Below is a small trained network, with its code and all its weights. Each question gives an input and a target symbol and asks what happens when units are switched off, that is, made to give their printed mean instead of their output.

import numpy as np


def w(rows, s, z=0):
    codes = np.array(rows[::2]) - 128.0
    scale = np.full(codes.shape[1], s)
    scale[-1] = z or s
    return codes * scale


def f(y):
    return np.maximum(y, 0)


def softmax(a):
    e = np.exp(a - a.max(-1, keepdims=True))
    return e / e.sum(-1, keepdims=True)


def log_softmax(a):
    a = a - a.max(-1, keepdims=True)
    return a - np.log(np.exp(a).sum(-1, keepdims=True))


def net(x, mask):
    ids = ['βγδεθλξπσφω'.index(c) for c in x.split()]
    T = len(ids)
    res = E[ids] + P[:T]
    u = 0
    for l in range(2):
        r = res
        for j in range(2):
            rows = slice(2 * j, 2 * j + 2)
            q, k, v = (r @ M[l][rows].T for M in (Q, K, V))
            z = softmax(np.where(np.tri(T) > 0, q @ k.T / 2**0.5, -1e9)) @ v
            o = O[l][rows]
            res = res + np.where(mask[u + j], z, o[:, -1]) @ o[:, :-1]
        u += 2
        y = f(res @ A[l][:, :-1].T + A[l][:, -1])
        res = res + np.where(mask[u : u + 16], y, B[l][:, -1]) @ B[l][:, :-1]
        u += 16
    return log_softmax(res[-1] @ U[:, :-1].T + U[:, -1])


Q, K, V, O, A, B = {}, {}, {}, {}, {}, {}
E = w([
[111,77,181,107,145,182,132],'β',
[131,75,163,192,116,84,131],'γ',
[129,120,129,143,51,113,197],'δ',
[142,139,152,175,185,71,85],'ε',
[106,99,141,211,123,92,73],'θ',
[6,124,127,187,123,99,33],'λ',
[72,214,93,97,52,110,145],'ξ',
[149,183,107,137,191,108,125],'π',
[39,64,154,195,52,104,127],'σ',
[168,192,124,139,91,89,125],'φ',
[149,173,82,104,151,124,194],'ω',
],0.016)
P = w([
[108,57,37,16,184,3,174],'0',
[130,120,71,97,107,149,158],'1',
[114,121,112,119,111,132,150],'2',
[105,128,133,132,110,125,151],'3',
[97,141,143,140,109,125,156],'4',
[93,148,153,151,108,127,161],'5',
[97,159,160,160,110,129,163],'6',
[94,172,164,166,108,128,172],'7',
[94,182,169,177,106,132,174],'8',
[101,191,174,187,104,133,182],'9',
[101,198,170,203,110,144,184],'10',
[108,209,180,209,99,141,188],'11',
[92,220,181,222,109,136,190],'12',
],0.0061)
Q[0] = w([
[89,230,121,215,147,8,217],'0.h0',
[165,83,128,116,108,107,104],'0.h0',
[183,92,80,72,108,208,53],'0.h1',
[123,105,35,63,160,126,143],'0.h1',
],0.015)
K[0] = w([
[147,139,176,118,163,250,151],'0.h0',
[165,113,72,158,121,113,109],'0.h0',
[165,86,66,109,103,112,96],'0.h1',
[105,164,117,187,136,100,160],'0.h1',
],0.022)
V[0] = w([
[121,67,196,21,119,241,65],'0.h0',
[101,93,157,37,161,64,182],'0.h0',
[70,169,6,245,142,91,135],'0.h1',
[64,108,154,29,161,255,40],'0.h1',
],0.007)
O[0] = w([
[1,74,188,203,180,32,157,143],'0.h0',
[171,170,207,126,114,190,124,250],'0.h0',
[242,164,244,166,69,44,128,249],'0.h1',
[158,179,31,189,145,184,185,213],'0.h1',
],0.0046,0.0025)
A[0] = w([
[105,102,133,46,165,147,57,78],'0.n0',
[132,133,71,93,247,167,175,109],'0.n1',
[161,139,89,80,211,142,174,42],'0.n2',
[106,151,143,188,144,141,94,27],'0.n3',
[153,113,153,130,117,94,49,45],'0.n4',
[208,103,146,166,171,81,135,112],'0.n5',
[182,75,145,125,74,61,94,192],'0.n6',
[168,70,199,95,184,142,96,97],'0.n7',
[137,68,173,123,150,116,201,126],'0.n8',
[159,140,121,139,189,255,76,117],'0.n9',
[108,137,24,139,106,33,150,54],'0.n10',
[87,122,185,172,48,134,110,73],'0.n11',
[137,212,188,148,170,156,117,219],'0.n12',
[171,59,223,146,143,96,126,157],'0.n13',
[188,142,84,114,161,87,34,2],'0.n14',
[78,89,51,94,68,114,93,94],'0.n15',
],0.0089,0.0019)
B[0] = w([
[150,175,117,187,152,87,133,136],'0.n0',
[90,120,113,97,58,80,76,155],'0.n1',
[196,32,52,130,108,50,107,153],'0.n2',
[163,174,164,105,88,179,169,221],'0.n3',
[64,88,111,183,63,196,60,172],'0.n4',
[23,166,72,115,154,223,131,168],'0.n5',
[55,55,113,137,58,182,163,186],'0.n6',
[19,184,94,176,153,103,158,144],'0.n7',
[168,163,199,95,200,105,107,164],'0.n8',
[57,120,202,102,128,24,137,154],'0.n9',
[77,162,220,143,106,124,161,188],'0.n10',
[255,138,95,137,176,77,106,255],'0.n11',
[175,113,82,166,143,119,93,228],'0.n12',
[173,105,91,131,127,149,195,169],'0.n13',
[159,161,72,121,178,40,27,152],'0.n14',
[200,118,163,69,162,62,130,175],'0.n15',
],0.011,0.0061)
Q[1] = w([
[105,148,63,103,41,104,131],'1.h0',
[81,128,140,194,250,62,231],'1.h0',
[82,132,154,221,244,70,230],'1.h1',
[125,136,66,123,171,36,149],'1.h1',
],0.018)
K[1] = w([
[191,166,143,141,126,198,91],'1.h0',
[45,49,176,8,118,119,65],'1.h0',
[21,8,128,57,164,42,118],'1.h1',
[134,127,102,120,182,45,69],'1.h1',
],0.016)
V[1] = w([
[101,118,154,186,102,100,5],'1.h0',
[210,57,241,190,186,85,122],'1.h0',
[28,118,76,149,130,168,89],'1.h1',
[123,171,63,92,14,141,118],'1.h1',
],0.014)
O[1] = w([
[126,152,157,74,147,254,63,254],'1.h0',
[185,86,223,81,153,89,106,130],'1.h0',
[209,126,152,138,70,122,115,156],'1.h1',
[76,143,197,120,56,74,138,190],'1.h1',
],0.0088,0.013)
A[1] = w([
[85,30,107,221,134,211,97,106],'1.n0',
[84,143,151,116,166,228,194,79],'1.n1',
[180,3,158,205,83,169,155,134],'1.n2',
[234,64,2,117,172,125,95,140],'1.n3',
[162,111,90,172,36,137,129,159],'1.n4',
[183,205,130,81,153,93,75,94],'1.n5',
[109,103,69,108,73,206,180,27],'1.n6',
[29,219,163,69,204,109,139,118],'1.n7',
[140,141,61,17,157,148,220,159],'1.n8',
[153,105,58,155,69,116,153,211],'1.n9',
[142,108,94,211,201,102,158,18],'1.n10',
[162,58,182,155,82,150,240,130],'1.n11',
[86,171,140,173,153,57,10,122],'1.n12',
[162,213,135,83,100,115,101,1],'1.n13',
[142,78,170,185,98,174,128,124],'1.n14',
[50,189,127,185,160,160,119,168],'1.n15',
],0.0088,0.0044)
B[1] = w([
[197,92,115,212,195,184,177,187],'1.n0',
[70,203,80,71,170,119,163,201],'1.n1',
[74,60,160,123,108,27,71,183],'1.n2',
[150,88,50,75,15,122,198,175],'1.n3',
[104,191,50,102,167,98,63,217],'1.n4',
[97,59,147,68,123,95,80,253],'1.n5',
[88,123,181,115,174,115,231,170],'1.n6',
[232,70,127,222,125,132,120,219],'1.n7',
[160,220,134,192,146,152,39,157],'1.n8',
[183,149,197,132,175,154,77,195],'1.n9',
[23,83,164,126,198,123,79,153],'1.n10',
[166,167,106,73,151,192,220,188],'1.n11',
[160,179,85,99,180,152,249,254],'1.n12',
[78,63,136,168,123,140,185,225],'1.n13',
[70,91,114,113,115,102,120,215],'1.n14',
[140,63,156,114,19,132,69,236],'1.n15',
],0.013,0.0091)
U = w([
[178,98,153,142,196,123,128,26],'β',
[24,104,87,148,200,86,187,146],'γ',
[118,193,181,97,130,141,255,54],'δ',
[94,129,87,193,144,208,153,59],'ε',
[26,53,83,200,147,101,70,51],'θ',
[97,106,208,99,133,191,97,237],'λ',
[92,95,165,209,76,114,171,116],'ξ',
[125,80,21,96,108,126,144,100],'π',
[71,91,159,115,121,38,127,58],'σ',
[9,154,124,149,66,119,151,170],'φ',
[140,182,107,133,168,91,81,255],'ω',
],0.0046,0.004)

Each question gives the input, a string of symbols that net reads in full, and the target symbol t.
The units are the heads (2 rows each of Q, K, V and O) and the neurons (one row each of A and B). Each row of codes is followed by its name. A weight is (code - 128) times the scale printed after its matrix; where a second scale follows, it is the last column's (O, A, B and U).
mask holds one flag per unit, layer by layer, with each layer's heads first. A switched-off unit (its flag False) gives its mean, the last column of its rows in O or B, instead of its output. The means were averaged over made-up inputs and are rounded, as every weight is.
A unit's drop is (log p(t) with every unit on - log p(t) with that unit switched off) / (log p(t) with every unit on - log p(t) with every unit switched off).
most important unit: the unit with the biggest drop
k most important neurons: the k neurons with the biggest drops, biggest first
k most important neurons of layer l: the k neurons of layer l with the biggest drops, biggest first
which heads matter: for each layer, one digit per head in row order, 1 if its drop is at least 0.15 and else 0, layers parted by /
input θ θ β, target φ: which heads matter : 11 / 11
input σ λ γ λ λ λ γ β, target β: most important unit : 0.n6
input ω β ω λ λ ε γ π π δ φ, target ξ: 2 most important neurons of layer 0 : (0.n2 0.n3)
input λ λ λ λ ε λ δ ω ξ γ, target γ: 4 most important neurons : (0.n6 0.n13 1.n2 1.n6)
input φ π β λ ω, target ε: 3 most important neurons : (0.n9 0.n0 0.n6)
input φ λ φ β λ λ σ ω ω ω ω θ, target ε: 2 most important neurons of layer 0 : (0.n6 0.n9)
input δ β ω λ δ, target γ: 2 most important neurons of layer 1 : (1.n10 1.n11)
input ω β λ φ λ ω π γ π λ, target ξ: 3 most important neurons : (0.n3 0.n2 0.n1)
input φ λ φ λ λ ω λ λ ω λ λ ω λ, target ω: 2 most important neurons of layer 0 : (0.n6 0.n4)
input ξ λ θ λ λ β φ ω φ σ λ λ ω, target θ: which heads matter : 10 / 11
input γ σ λ θ λ λ γ λ φ λ β λ λ, target ω: 2 most important neurons of layer 0 : (0.n11 0.n6)
input β λ λ λ λ ε, target π: which heads matter : 11 / 01
input φ λ λ σ, target σ: 4 most important neurons : (0.n11 1.n2 0.n6 0.n13)
input ω θ β, target ξ: most important neuron of layer 0 : (0.n2)
input λ π φ λ ω λ ω λ ω λ λ β λ, target λ: 2 most important neurons of layer 0 : (0.n6 0.n4)
input λ λ ω ω ω λ λ φ λ ω, target λ: 2 most important neurons : (0.n11 0.n3)
input λ ε β λ λ λ λ θ ω, target λ: 2 most important neurons : (0.n6 0.n3)
input ε λ ω λ λ λ β ω, target σ: 2 most important neurons : (0.n9 0.n14)
input β ω φ γ, target π: which heads matter : 10 / 01
input σ φ σ ω λ θ λ β φ λ, target β: 3 most important neurons : (0.n3 0.n6 1.n7)
input ω ω λ γ β δ λ ξ θ φ γ λ λ, target ξ: 4 most important neurons : (0.n2 0.n1 1.n7 1.n15)
input λ ω λ ω θ, target θ: 3 most important neurons of layer 0 : (0.n13 0.n11 0.n1)
input λ β σ γ, target λ: most important unit : 0.n6
input ω λ ω λ ω β ξ θ λ λ ω λ ω, target ξ: 3 most important neurons : (0.n2 1.n7 0.n1)
input β λ φ λ ω γ ω λ ξ, target π: 3 most important neurons of layer 0 : (0.n8 0.n11 0.n3)
input φ φ β ω λ λ λ φ π σ φ, target ε: 4 most important neurons of layer 0 : (0.n0 0.n6 0.n14 0.n4)
input ω λ λ π λ λ σ, target σ: most important unit : 1.n2
input ε φ λ λ π β φ λ λ λ π λ λ, target σ: 2 most important neurons : (0.n11 0.n9)
input θ β λ σ σ, target φ: which heads matter : 11 / 11
